Here is a tiny trained network, its code and every weight. The questions are about switching its units off for an input and a class, where a switched-off unit gives its printed mean instead of its output.

import numpy as np


def w(rows, s, z=0):
    codes = np.array(rows[::2]) - 128.0
    scale = np.full(codes.shape[1], s)
    scale[-1] = z or s
    return codes * scale


def norm(h):
    return h / np.sqrt((h * h).mean(-1, keepdims=True) + 1e-5)


def f(y):
    return y / 2 * (1 + np.tanh(0.7978845608 * (y + 0.044715 * y**3)))


def log_softmax(a):
    a = a - a.max(-1, keepdims=True)
    return a - np.log(np.exp(a).sum(-1, keepdims=True))


def net(x, mask):
    res = np.array(x, float).reshape(1, 5) / 4 @ E
    u = 0
    for l in range(3):
        y = f(norm(res) @ A[l][:, :-1].T + A[l][:, -1])
        res = res + np.where(mask[u : u + 10], y, B[l][:, -1]) @ B[l][:, :-1]
        u += 10
    return log_softmax(norm(res)[-1] @ U[:, :-1].T + U[:, -1])


A, B = {}, {}
E = w([
[109,185,130,182,172,102,141,142,78],'x0',
[183,107,163,157,126,110,125,254,151],'x1',
[110,119,150,102,115,155,109,146,84],'x2',
[93,247,187,46,105,96,156,138,189],'x3',
[106,132,74,121,131,89,72,144,132],'x4',
],0.0077)
A[0] = w([
[82,159,167,61,133,232,54,182,30,73],'L0N1',
[53,146,48,140,83,69,24,173,108,4],'L0N2',
[132,84,152,94,48,118,97,87,182,79],'L0N3',
[176,152,86,162,164,61,175,86,208,105],'L0N4',
[137,122,203,150,159,201,211,117,115,75],'L0N5',
[170,86,140,147,233,143,83,74,156,107],'L0N6',
[113,134,66,85,157,98,97,125,126,52],'L0N7',
[42,124,101,128,73,120,134,45,102,88],'L0N8',
[156,139,108,112,135,86,55,179,135,60],'L0N9',
[146,196,140,167,192,83,188,118,2,29],'L0N10',
],0.0079,0.0033)
B[0] = w([
[110,116,167,242,83,182,78,90,192,212],'L0N1',
[178,141,121,142,118,108,81,77,163,231],'L0N2',
[135,124,49,73,90,172,113,159,85,203],'L0N3',
[75,102,121,179,47,161,93,101,208,209],'L0N4',
[223,120,117,135,150,73,67,75,150,232],'L0N5',
[92,159,104,111,146,182,153,98,177,204],'L0N6',
[168,150,159,148,133,117,152,48,119,145],'L0N7',
[124,114,174,124,108,100,255,130,107,234],'L0N8',
[195,122,170,136,167,115,169,126,121,187],'L0N9',
[112,195,62,158,55,90,66,131,107,255],'L0N10',
],0.01,0.0031)
A[1] = w([
[81,103,116,121,122,131,98,66,131,58],'L1N1',
[66,193,145,93,180,148,144,87,222,102],'L1N2',
[67,178,80,111,116,96,83,148,103,40],'L1N3',
[190,156,121,97,138,110,102,2,146,123],'L1N4',
[47,151,189,182,141,62,119,125,138,45],'L1N5',
[134,142,78,132,193,137,112,85,98,216],'L1N6',
[137,235,188,46,88,83,96,70,225,85],'L1N7',
[157,73,206,87,51,144,131,80,117,101],'L1N8',
[84,165,92,158,198,106,124,184,67,13],'L1N9',
[134,65,24,199,203,169,154,95,92,3],'L1N10',
],0.0069,0.0029)
B[1] = w([
[152,160,203,169,108,138,204,228,187,138],'L1N1',
[124,132,157,131,207,232,122,216,107,161],'L1N2',
[154,146,113,65,119,118,77,196,36,134],'L1N3',
[240,49,183,214,209,30,95,128,117,203],'L1N4',
[162,70,11,79,104,171,93,98,122,147],'L1N5',
[197,203,205,2,176,144,111,160,85,166],'L1N6',
[139,90,69,186,255,197,112,127,34,255],'L1N7',
[138,202,11,197,137,68,32,111,125,177],'L1N8',
[121,165,115,79,52,66,104,196,194,127],'L1N9',
[52,120,106,127,211,231,101,194,4,197],'L1N10',
],0.0062,0.006)
A[2] = w([
[227,100,133,158,175,101,91,156,110,51],'L2N1',
[63,72,169,200,135,136,79,122,60,88],'L2N2',
[97,184,171,77,188,191,144,181,115,60],'L2N3',
[67,135,120,112,59,132,188,128,151,1],'L2N4',
[53,173,150,142,110,104,210,54,97,10],'L2N5',
[112,241,92,156,155,151,122,137,62,169],'L2N6',
[111,79,164,183,92,98,160,254,151,134],'L2N7',
[155,73,92,50,82,188,147,120,130,6],'L2N8',
[105,106,144,131,115,139,201,46,69,80],'L2N9',
[60,134,126,188,123,164,114,103,207,160],'L2N10',
],0.0091,0.0029)
B[2] = w([
[165,134,167,124,148,88,220,52,98,255],'L2N1',
[100,88,112,109,169,161,131,165,220,199],'L2N2',
[98,2,114,127,213,153,129,158,84,158],'L2N3',
[127,84,132,163,192,187,45,170,80,126],'L2N4',
[120,206,172,80,42,121,175,161,114,150],'L2N5',
[154,45,108,77,92,129,109,161,145,242],'L2N6',
[12,235,184,55,103,129,164,68,145,168],'L2N7',
[138,214,98,129,68,37,43,203,73,147],'L2N8',
[123,166,213,106,171,75,136,138,162,160],'L2N9',
[39,85,176,236,100,213,98,118,191,162],'L2N10',
],0.0089,0.008)
U = w([
[108,36,85,73,245,207,146,218,88,206],'0',
[221,140,146,166,190,73,131,53,127,197],'1',
[51,204,226,64,113,110,213,124,138,151],'2',
[60,102,141,207,106,207,61,118,222,153],'3',
[148,184,25,121,62,72,33,196,91,97],'4',
[112,112,127,177,136,119,138,115,109,4],'5',
],0.012,0.0032)

Each question gives the input, the list of numbers given to net, and the class t.
The units are the neurons (one row each of A and B). Each row of codes is followed by its name. A weight is (code - 128) times the scale printed after its matrix; where a second scale follows, it is the last column's (A, B and U).
mask holds one flag per neuron, layer by layer. A switched-off neuron (its flag False) gives its mean, the last column of its row in B, instead of its output. The means were averaged over made-up inputs and are rounded, as every weight is.
A unit's drop is (log p(t) with every unit on - log p(t) with that unit switched off) / (log p(t) with every unit on - log p(t) with every unit switched off).
The circuit of an input: a set's keep is (log p(t) with only the set's units on - log p(t) with every unit switched off) / (log p(t) with every unit on - log p(t) with every unit switched off). Starting from the 12 units with the biggest drops (on a tie, the unit counted first), units are removed one at a time, each time the one whose removal leaves the highest keep (on an exact tie, the one counted first), for as long as the keep stays at least 0.8.
units of the circuit, in order: the units of the circuit, biggest drop first
k most important neurons: the k neurons with the biggest drops, biggest first
k most important neurons of layer l: the k neurons of layer l with the biggest drops, biggest first
input [3,-7,-1,0,3], class 2: units of the circuit, in order -> L0N8
input [4,7,7,-6,2], class 2: units of the circuit, in order -> L2N7, L1N7
input [-4,-5,6,3,6], class 1: 4 most important neurons -> L0N2, L1N4, L0N7, L0N4
input [-5,4,6,-4,5], class 3: 4 most important neurons -> L0N1, L0N5, L1N4, L1N7
input [-8,7,-3,2,-4], class 4: 2 most important neurons -> L0N3, L2N8
input [4,-6,2,-2,-4], class 2: units of the circuit, in order -> L0N8, L2N5
input [-8,1,7,7,7], class 4: 2 most important neurons -> L0N3, L1N10
input [-1,-7,8,2,8], class 1: 3 most important neurons -> L0N2, L1N4, L0N7
input [-3,8,7,-1,-8], class 1: 3 most important neurons -> L0N5, L1N8, L0N8
input [7,-4,-7,-7,-2], class 0: 4 most important neurons -> L1N10, L0N1, L1N6, L2N6
input [6,-1,-5,-3,1], class 4: 3 most important neurons -> L0N10, L1N3, L0N1
input [7,-6,5,5,-5], class 4: 2 most important neurons of layer 0 -> L0N10, L0N5
input [-5,-8,-7,2,2], class 2: 3 most important neurons -> L0N8, L2N5, L0N1
input [7,2,-3,7,3], class 0: most important neuron -> L1N7
input [7,-3,5,4,5], class 4: 4 most important neurons -> L0N10, L0N4, L1N3, L0N5
input [8,-8,-2,-3,-1], class 2: 2 most important neurons -> L0N8, L2N5
input [-7,-5,-6,1,-6], class 4: 2 most important neurons -> L0N3, L2N8
input [3,3,-7,6,3], class 3: 2 most important neurons of layer 0 -> L0N4, L0N3
input [-8,8,-3,-6,8], class 1: 2 most important neurons of layer 0 -> L0N9, L0N8
input [3,8,-1,2,6], class 2: units of the circuit, in order -> L2N7
input [2,0,-8,-7,-2], class 3: units of the circuit, in order -> L0N4, L2N10
input [0,6,-8,8,-3], class 0: 2 most important neurons of layer 1 -> L1N7, L1N2
input [-5,-5,5,-3,0], class 2: 2 most important neurons of layer 0 -> L0N8, L0N4
input [6,1,8,-6,7], class 3: 3 most important neurons of layer 0 -> L0N1, L0N5, L0N2
input [1,-8,-2,-8,-1], class 0: 2 most important neurons of layer 1 -> L1N10, L1N6
input [4,1,-7,7,6], class 0: 2 most important neurons of layer 0 -> L0N1, L0N5
